Each row has a hidden trait or not; one of two labels after the row says which. A new part has a new trait and new labels.
-3.2,-15.2,7.3,-5.8,4.7,2.1,0.1,2.9,11.8,-5.0,1.4,-1.4,26.0,10.5,-5.8,16.2,2.3,-6.2	SL
-2.0,-4.6,57.2,0.2,5.0,1.2,0.1,3.1,3.7,-5.1,4.1,-1.0,-0.3,3.0,-10.0,11.0,2.2,-7.4	QR
-3.3,-12.8,5.0,-4.5,3.5,2.5,-0.3,3.6,9.7,-2.7,-0.6,-1.7,3.9,3.0,-3.1,16.6,4.7,20.2	QR
0.9,11.5,19.9,-4.9,4.0,2.0,-0.2,2.6,9.8,-1.9,0.8,-1.1,2.1,2.8,-6.6,15.1,1.8,-4.8	QR
-1.9,-9.4,3.5,-3.3,8.4,17.1,1.1,2.1,7.4,-2.2,1.1,-0.8,2.5,2.1,-4.5,13.5,1.3,-3.6	SL
10.8,-2.2,3.7,-2.1,0.5,0.7,0.2,0.6,3.3,-1.5,-0.5,-0.3,1.7,0.8,-2.3,3.9,1.1,-1.6	SL
-1.2,-3.0,0.8,-1.4,1.4,0.6,-0.1,1.2,2.7,3.4,34.7,3.3,1.2,1.2,-4.1,2.3,0.5,-2.6	SL
-2.6,-3.1,57.9,-1.1,5.0,2.1,0.1,2.8,7.4,-4.4,2.9,-1.0,-0.2,2.7,-5.6,14.0,1.8,-7.2	QR
-2.9,-3.9,56.4,-2.4,4.5,2.6,-0.1,2.9,10.7,-3.9,2.1,-0.7,1.8,3.4,-6.8,17.5,2.4,-5.5	QR
2.3,9.0,12.2,-5.4,4.0,2.0,-0.2,3.7,8.0,-3.9,2.8,-0.8,2.6,3.3,-6.6,16.0,2.1,-6.2	QR
-3.1,-14.3,6.1,-4.8,2.6,0.7,-0.5,3.5,9.5,-4.7,22.8,8.8,4.6,4.6,-9.4,19.6,2.5,-6.8	SL
-2.1,-3.0,-2.0,1.6,15.9,8.7,-0.5,-0.6,9.8,1.8,-3.5,-0.7,6.4,1.1,5.7,6.5,0.7,3.7	QR
-1.6,-7.9,54.3,3.2,4.8,0.1,0.1,2.5,4.7,-4.0,3.1,-1.0,-0.2,2.0,-7.1,10.9,2.3,-6.2	QR
0.8,5.1,-3.8,1.9,-1.6,0.5,4.0,3.1,0.0,2.2,-2.2,1.5,0.2,-0.7,4.6,-4.6,-0.2,3.6	SL
-1.3,-8.5,5.0,-3.9,3.1,1.2,0.1,1.3,7.1,13.1,23.2,-0.4,1.8,1.9,-4.5,11.3,2.0,-4.7	SL
-3.6,-12.8,6.9,-5.2,4.4,2.8,-0.3,2.5,14.2,17.5,15.7,-1.2,5.7,3.3,-3.7,15.8,2.5,-3.3	SL
-1.7,-9.2,7.4,-3.5,3.6,0.3,-0.1,2.7,5.9,1.5,38.0,1.8,-1.2,2.3,-8.6,10.9,1.6,-5.6	SL
-1.4,-3.0,0.8,-2.2,0.1,1.1,-0.2,0.9,4.8,-0.7,-2.7,-0.7,3.5,3.3,33.0,23.1,1.0,-1.1	SL
-1.8,-7.3,2.2,-2.9,1.0,1.9,0.0,1.5,16.6,17.6,1.6,-0.2,2.8,1.6,-1.6,8.1,1.3,-0.8	SL
-2.4,-10.4,4.5,-2.8,12.4,15.8,0.4,2.4,7.5,-3.8,-1.0,-0.9,1.9,2.5,-6.2,12.4,1.6,-3.4	SL
-3.3,-16.8,8.7,-6.1,5.4,2.1,-0.1,5.2,32.4,-0.3,-0.1,-1.4,2.5,5.7,-7.9,18.1,3.0,-7.2	SL
-1.3,-10.6,6.8,-4.1,6.0,4.0,6.3,4.9,2.5,-5.7,4.1,-0.7,-2.9,2.9,-11.3,10.3,1.4,-8.2	SL
-1.4,-9.4,3.2,-2.6,2.6,0.7,-0.1,0.8,4.7,-1.9,0.2,-0.6,5.7,12.9,0.2,7.3,1.4,-3.2	SL
-2.7,-12.8,8.6,-5.8,4.6,1.8,-0.1,3.2,8.7,-5.3,4.1,7.8,20.9,4.4,-9.0,15.5,2.0,-6.9	SL
-2.3,-6.6,7.6,-2.7,1.2,1.0,0.0,1.4,4.1,-2.6,0.7,-0.7,0.9,4.0,28.6,28.3,1.0,-4.2	SL
-0.4,-7.6,8.7,-3.3,5.2,-0.6,0.5,3.1,-2.6,8.0,33.7,0.6,-5.9,1.8,-13.2,9.4,1.4,-10.4	SL
-2.9,-11.4,9.1,-5.0,16.5,14.3,0.2,2.8,8.0,-3.5,0.5,-1.2,2.5,3.0,-8.3,16.4,1.4,-8.0	SL
-2.5,-10.7,3.8,-4.3,3.3,2.4,-0.4,2.3,9.6,-3.2,-0.3,-0.5,13.6,13.6,0.7,13.0,1.6,-3.9	SL
-3.2,-12.8,4.1,-5.4,4.2,3.4,-0.2,2.8,13.0,-3.1,-2.2,-1.8,6.9,4.1,-2.4,23.0,10.1,9.5	QR
-1.7,-8.1,6.0,-3.3,5.4,1.5,0.5,4.5,23.3,0.5,3.8,-0.9,-1.3,3.1,-8.5,10.7,1.8,-7.0	SL

New part:
-0.6,-0.2,0.2,0.0,0.9,1.5,-0.9,0.8,-0.9,-1.0,3.1,1.0,-0.3,-0.7,1.7,-0.2,0.0,-0.8,0.1,-0.1,-2.1,-2.4,1.4,4.0,-0.1,0.5,-0.1,-2.1,0.1,-1.4,-0.5,-1.1,0.2,0.8,-0.7,-0.5,-2.7,-3.4,-2.3,0.1,3.7,3.2,4.4,10.2,9.5,12.7,11.3,78.3,25.3,21.2,30.8,46.9,23.5,46.2,13.1,20.7,4.9,6.7,2.3	BG
1.6,0.5,1.0,2.0,4.4,11.0,8.9,28.3,14.9,13.3,58.5,33.1,24.9,32.7,29.9,8.4,10.8,6.5,8.2,2.6,1.3,1.6,1.5,3.0,-1.6,0.7,0.4,-1.2,-0.2,0.0,0.1,0.5,0.2,1.0,-0.7,-0.2,2.9,1.4,0.0,-1.0,-1.2,-1.5,1.0,-2.7,-1.1,1.0,1.0,4.3,0.3,-0.1,0.1,1.6,0.7,-2.4,0.2,-2.3,-0.3,0.4,-0.1	DT
-0.1,0.1,-0.4,-0.1,-0.6,-0.6,0.0,-1.6,-0.5,-0.7,2.6,0.1,0.6,0.4,-0.6,-0.3,-0.7,-0.8,0.3,-1.6,-1.3,0.5,1.6,-5.3,-1.7,0.6,-0.1,-1.2,0.0,-0.1,0.0,-0.3,0.3,-0.1,-0.4,-0.4,2.7,-1.3,0.3,0.0,0.6,-0.9,3.2,3.4,3.4,6.8,4.4,35.7,15.9,14.6,23.4,47.4,29.1,73.4,24.0,38.6,10.0,18.3,6.4	BG
2.4,0.6,-0.5,-0.2,-3.3,-1.5,0.9,-7.6,-1.7,-1.7,7.4,-2.9,1.6,2.3,-1.5,2.4,4.8,8.6,21.0,16.3,22.1,50.0,24.7,64.6,20.2,16.5,15.7,23.1,5.1,17.4,3.2,3.0,1.3,-1.2,1.1,0.2,-3.8,8.7,3.3,-2.1,-6.3,-5.1,1.7,-0.1,-1.2,2.5,1.9,8.3,-0.2,1.5,0.4,0.4,0.1,15.1,1.5,-5.1,-0.3,-1.1,0.4	DT
3.7,0.4,-0.9,-0.4,-3.4,-1.2,0.9,-7.4,-1.2,-1.5,8.5,-2.5,2.7,6.7,0.6,3.7,8.7,10.1,25.3,18.8,23.1,49.8,25.1,57.0,16.7,14.5,11.9,19.5,3.5,11.3,2.3,2.1,1.5,-1.0,0.1,0.1,-3.9,4.7,3.7,-1.7,-6.4,-5.3,1.3,-0.4,-1.2,2.3,1.2,6.5,0.9,1.6,0.5,0.6,-0.6,15.9,0.1,-4.8,-0.4,-1.2,-0.1	DT
2.0,0.2,2.1,2.4,5.0,10.8,8.3,27.5,14.3,15.9,62.5,32.5,24.9,31.5,27.9,7.5,10.9,5.4,9.7,3.1,1.6,-1.9,1.2,2.3,-0.5,-0.3,0.1,-1.5,0.0,0.1,0.0,-0.4,0.2,1.5,-0.3,-0.5,-4.0,-1.8,-1.3,-0.3,-0.1,-0.9,0.1,-2.3,1.3,0.8,0.7,1.8,-0.1,-0.7,0.3,3.6,-1.0,-2.6,-1.1,0.2,-0.2,-1.4,-0.3	DT
9.8,1.6,-1.6,-0.9,-10.5,0.9,2.9,-20.0,-2.8,-2.4,15.5,-9.6,5.6,8.7,-20.9,0.5,-7.0,-0.5,-4.8,-4.6,3.8,5.7,-3.0,11.9,-7.7,4.9,4.4,4.7,-1.1,17.1,5.0,11.5,12.7,11.3,12.0,13.3,61.2,52.8,51.0,32.2,28.7,1.6,26.3,15.9,-2.8,9.8,2.7,14.3,1.3,6.7,2.0,-2.5,-1.6,39.6,6.7,-16.9,-0.7,-6.2,0.1	BG
-0.5,-0.1,-0.4,-0.1,-0.6,-0.8,0.0,-0.1,-1.0,-0.9,2.5,-1.9,0.6,0.2,1.8,1.9,4.1,6.8,18.9,14.3,17.4,47.4,21.2,63.4,25.6,18.1,16.4,28.7,7.5,19.5,3.5,3.1,2.0,1.2,0.5,-0.4,-3.2,2.7,-1.1,-0.5,-0.2,-1.0,-0.1,-0.9,0.6,0.7,0.7,3.9,0.1,-0.4,0.7,0.8,0.0,-3.6,-0.1,-0.3,-0.2,-1.3,0.5	BG
5.4,1.2,2.0,2.2,1.6,13.1,11.3,26.5,16.9,15.2,65.0,32.7,23.4,30.3,14.3,6.2,5.7,2.9,3.2,0.5,5.9,0.3,0.0,5.3,-3.7,1.8,2.7,0.0,-0.9,3.2,0.8,2.0,0.7,-4.1,0.2,0.6,-4.7,7.5,4.9,-2.7,-9.4,-7.4,1.3,-0.5,-4.9,3.4,1.6,9.1,0.8,2.6,0.9,-0.4,-0.9,12.4,2.4,-7.0,-0.1,-1.9,0.4	DT
2.4,0.4,-0.3,-0.3,-1.6,-1.5,0.7,-6.9,-1.2,-1.1,4.4,-3.2,-0.6,1.8,-5.6,-0.2,-1.7,-0.1,-1.0,-1.7,-0.1,-0.8,1.3,6.4,-3.0,1.0,1.4,-0.1,-0.6,4.2,0.4,1.5,0.4,-2.8,0.0,1.1,0.6,9.9,13.5,12.7,25.7,13.1,33.0,39.3,22.8,34.7,17.7,92.4,23.0,14.1,11.1,11.8,5.5,21.4,3.7,-4.2,-0.3,-0.9,-0.2	BG
6.0,1.3,4.4,4.9,6.2,20.7,14.4,33.3,19.9,15.6,64.1,26.1,19.1,24.7,13.2,5.6,4.7,3.2,2.9,-1.0,3.3,0.6,1.7,8.2,-3.1,1.8,1.4,-1.0,-0.5,1.5,0.6,1.8,0.5,-2.7,-0.1,1.0,1.5,5.0,4.1,-1.6,-6.7,-5.2,1.3,-0.7,-1.1,3.1,1.3,5.8,0.5,1.5,0.9,0.9,-0.8,15.0,1.4,-4.9,-0.4,-0.7,0.4	DT
4.7,0.9,-1.1,-0.5,-4.9,-1.7,1.5,-4.6,0.8,0.3,17.7,0.5,10.0,22.3,18.2,11.2,21.7,19.5,42.1,22.1,22.6,36.3,15.0,24.0,2.1,4.1,3.9,2.9,0.0,5.2,1.2,1.8,0.7,-4.0,-0.1,0.4,1.9,7.4,5.3,-2.9,-7.9,-7.5,3.1,0.0,-4.9,3.4,1.4,8.7,0.4,0.8,-0.3,-0.1,-0.5,20.7,2.8,-7.1,-0.5,-1.7,-0.2	DT
